Below are the code and all the weights of a small trained network. Each question names an input and a target symbol and asks about switching units off, where a switched-off unit gives its printed mean instead of its output.

import numpy as np


def w(rows, s, z=0):
    codes = np.array(rows[::2]) - 128.0
    scale = np.full(codes.shape[1], s)
    scale[-1] = z or s
    return codes * scale


def norm(h):
    return h / np.sqrt((h * h).mean(-1, keepdims=True) + 1e-5)


def f(y):
    return y / 2 * (1 + np.tanh(0.7978845608 * (y + 0.044715 * y**3)))


def softmax(a):
    e = np.exp(a - a.max(-1, keepdims=True))
    return e / e.sum(-1, keepdims=True)


def log_softmax(a):
    a = a - a.max(-1, keepdims=True)
    return a - np.log(np.exp(a).sum(-1, keepdims=True))


def net(x, mask):
    ids = ['ΓΛΣαβεφψω'.index(c) for c in x.split()]
    T = len(ids)
    res = E[ids] + P[:T]
    u = 0
    for l in range(2):
        q, k, v = (norm(res) @ M[l].T for M in (Q, K, V))
        z = softmax(np.where(np.tri(T) > 0, q @ k.T / 4**0.5, -1e9)) @ v
        res = res + np.where(mask[u], z, O[l][:, -1]) @ O[l][:, :-1]
        u += 1
        y = f(norm(res) @ A[l][:, :-1].T + A[l][:, -1])
        res = res + np.where(mask[u : u + 8], y, B[l][:, -1]) @ B[l][:, :-1]
        u += 8
    return log_softmax(norm(res)[-1] @ U[:, :-1].T + U[:, -1])


Q, K, V, O, A, B = {}, {}, {}, {}, {}, {}
E = w([
[236,219,86,95],'Γ',
[96,192,51,210],'Λ',
[85,199,157,185],'Σ',
[16,112,205,190],'α',
[79,31,196,42],'β',
[115,198,98,106],'ε',
[54,157,249,3],'φ',
[219,217,94,237],'ψ',
[159,169,234,138],'ω',
],0.015)
P = w([
[170,124,240,155],'0',
[146,177,231,170],'1',
[157,186,200,147],'2',
[156,161,189,137],'3',
[172,132,202,134],'4',
[194,102,198,111],'5',
[185,86,177,89],'6',
[184,73,167,82],'7',
[186,55,174,66],'8',
[185,42,154,48],'9',
[224,15,183,44],'10',
[216,6,183,40],'11',
],0.0026)
Q[0] = w([
[119,132,236,254],'L0H1',
[2,129,122,141],'L0H1',
[229,90,22,197],'L0H1',
[40,8,64,142],'L0H1',
],0.01)
K[0] = w([
[61,245,223,170],'L0H1',
[17,157,94,107],'L0H1',
[164,58,97,214],'L0H1',
[38,52,127,132],'L0H1',
],0.012)
V[0] = w([
[94,87,52,189],'L0H1',
[121,53,255,80],'L0H1',
[222,174,142,110],'L0H1',
[140,143,60,164],'L0H1',
],0.0052)
O[0] = w([
[174,30,198,180,3],'L0H1',
[208,85,136,1,89],'L0H1',
[82,250,35,136,251],'L0H1',
[111,131,132,197,115],'L0H1',
],0.0052,0.0026)
A[0] = w([
[245,92,175,218,91],'L0N1',
[175,137,114,156,163],'L0N2',
[194,95,130,67,126],'L0N3',
[159,125,59,150,32],'L0N4',
[25,90,121,124,88],'L0N5',
[73,203,97,170,5],'L0N6',
[94,136,235,116,215],'L0N7',
[145,42,106,166,69],'L0N8',
],0.012,0.0012)
B[0] = w([
[16,178,81,130,149],'L0N1',
[121,168,149,141,159],'L0N2',
[204,78,119,45,159],'L0N3',
[66,215,131,190,159],'L0N4',
[106,178,142,220,154],'L0N5',
[112,73,171,84,253],'L0N6',
[199,198,224,126,222],'L0N7',
[165,6,117,196,119],'L0N8',
],0.012,0.0069)
Q[1] = w([
[76,179,120,151],'L1H1',
[95,253,188,67],'L1H1',
[111,128,160,144],'L1H1',
[165,20,168,182],'L1H1',
],0.022)
K[1] = w([
[60,126,126,139],'L1H1',
[77,183,111,5],'L1H1',
[112,116,150,105],'L1H1',
[197,86,185,157],'L1H1',
],0.027)
V[1] = w([
[92,149,110,76],'L1H1',
[150,157,86,105],'L1H1',
[254,123,108,201],'L1H1',
[76,98,46,217],'L1H1',
],0.0086)
O[1] = w([
[147,86,166,83,188],'L1H1',
[149,148,154,107,134],'L1H1',
[115,254,98,193,3],'L1H1',
[140,114,2,122,40],'L1H1',
],0.0092,0.0078)
A[1] = w([
[179,112,146,202,62],'L1N1',
[88,110,250,41,79],'L1N2',
[166,106,98,43,177],'L1N3',
[128,162,52,150,111],'L1N4',
[188,164,141,217,70],'L1N5',
[138,124,189,100,250],'L1N6',
[184,168,161,78,229],'L1N7',
[114,72,190,238,227],'L1N8',
],0.016,0.0019)
B[1] = w([
[50,122,186,185,126],'L1N1',
[122,173,3,209,250],'L1N2',
[98,92,216,76,157],'L1N3',
[88,162,209,111,141],'L1N4',
[166,75,224,177,136],'L1N5',
[92,118,104,170,193],'L1N6',
[162,60,176,34,192],'L1N7',
[140,32,87,25,154],'L1N8',
],0.017,0.021)
U = w([
[129,112,43,210,188],'Γ',
[193,29,85,97,17],'Λ',
[3,68,139,65,86],'Σ',
[143,227,70,59,44],'α',
[121,44,188,219,120],'β',
[227,144,130,192,188],'ε',
[49,191,157,157,252],'φ',
[115,125,201,41,230],'ψ',
[84,135,110,161,54],'ω',
],0.011,0.0028)

Each question gives the input, a string of symbols that net reads in full, and the target symbol t.
The units are the heads (4 rows each of Q, K, V and O) and the neurons (one row each of A and B). Each row of codes is followed by its name. A weight is (code - 128) times the scale printed after its matrix; where a second scale follows, it is the last column's (O, A, B and U).
mask holds one flag per unit, layer by layer, with each layer's heads first. A switched-off unit (its flag False) gives its mean, the last column of its rows in O or B, instead of its output. The means were averaged over made-up inputs and are rounded, as every weight is.
A unit's drop is (log p(t) with every unit on - log p(t) with that unit switched off) / (log p(t) with every unit on - log p(t) with every unit switched off).
The circuit of an input: a set's keep is (log p(t) with only the set's units on - log p(t) with every unit switched off) / (log p(t) with every unit on - log p(t) with every unit switched off). Starting from the 12 units with the biggest drops (on a tie, the unit counted first), units are removed one at a time, each time the one whose removal leaves the highest keep (on an exact tie, the one counted first), for as long as the keep stays at least 0.8.
circuit, biggest first: the units of the circuit, biggest drop first
most important unit: the unit with the biggest drop
k most important neurons: the k neurons with the biggest drops, biggest first
top k neurons in layer l: the k neurons of layer l with the biggest drops, biggest first
drop of u: that unit's drop, to one decimal
input β Γ ψ Γ ψ Σ Λ ε φ φ ψ, target Σ: top 2 neurons in layer 0	[L0N3; L0N7]
input φ Λ Γ Γ φ φ φ Λ φ Γ, target ψ: circuit, biggest first	[L0N7; L1N2; L1H1]
input Λ ε Λ, target Λ: circuit, biggest first	[L0H1; L1N8]
input Λ ω ψ ε β, target Γ: 2 most important neurons	[L1N2; L1N6]
input φ ω α β Λ φ ε α Λ, target Λ: 3 most important neurons	[L0N7; L0N8; L1N2]
input α α Σ Σ ε β Γ Λ Γ Γ ω, target Γ: 2 most important neurons	[L1N2; L0N1]
input β ψ φ ψ Λ ψ Γ Λ Λ, target Σ: 2 most important neurons	[L1N2; L0N7]
input ψ Γ Γ ε Γ Γ, target Σ: most important neuron	[L0N7]
input φ α β α α Λ α Λ ω, target ε: top 2 neurons in layer 1	[L1N2; L1N8]
input Γ β φ Γ ε β Γ, target Σ: 2 most important neurons	[L0N7; L1N3]
input ω Λ Γ ω φ Λ ψ, target φ: 4 most important neurons	[L0N1; L0N7; L1N2; L1N7]
input Σ Γ α, target β: 4 most important neurons	[L0N7; L0N5; L1N8; L1N5]
input ε ε ω β, target Γ: 4 most important neurons	[L1N2; L0N3; L0N4; L1N6]
input Λ Γ β, target Λ: most important unit	L0H1
input Σ Γ Σ Σ β α Σ Γ, target ψ: 2 most important neurons	[L1N2; L0N7]
input Γ φ ε Λ Σ α, target Γ: 4 most important neurons	[L1N2; L1N3; L0N6; L1N7]
input ω φ Γ Σ Λ ε α φ, target Λ: 3 most important neurons	[L0N7; L1N7; L1N2]
input Γ Γ β ψ Γ φ β Γ Λ φ ε ω, target Γ: 2 most important neurons	[L1N2; L1N6]
input φ α ω ψ Λ ω, target ε: top 2 neurons in layer 1	[L1N2; L1N7]
input Λ φ Γ ω α α Σ Λ Σ Γ α, target β: top 3 neurons in layer 0	[L0N7; L0N5; L0N6]
input ψ Λ ε Λ α, target Γ: top neuron in layer 0	[L0N6]
input Σ φ Σ Γ ω Λ β ω Γ ε ω φ, target Λ: drop of L0H1	0.3
input β Γ φ, target α: drop of L0H1	0.3
input β ω β Σ ω φ Γ Γ Σ β, target Λ: drop of L1N7	0.2
input ψ Λ Γ Σ ω β Λ Λ Λ Γ Γ Λ, target Σ: drop of L0N1	0.0
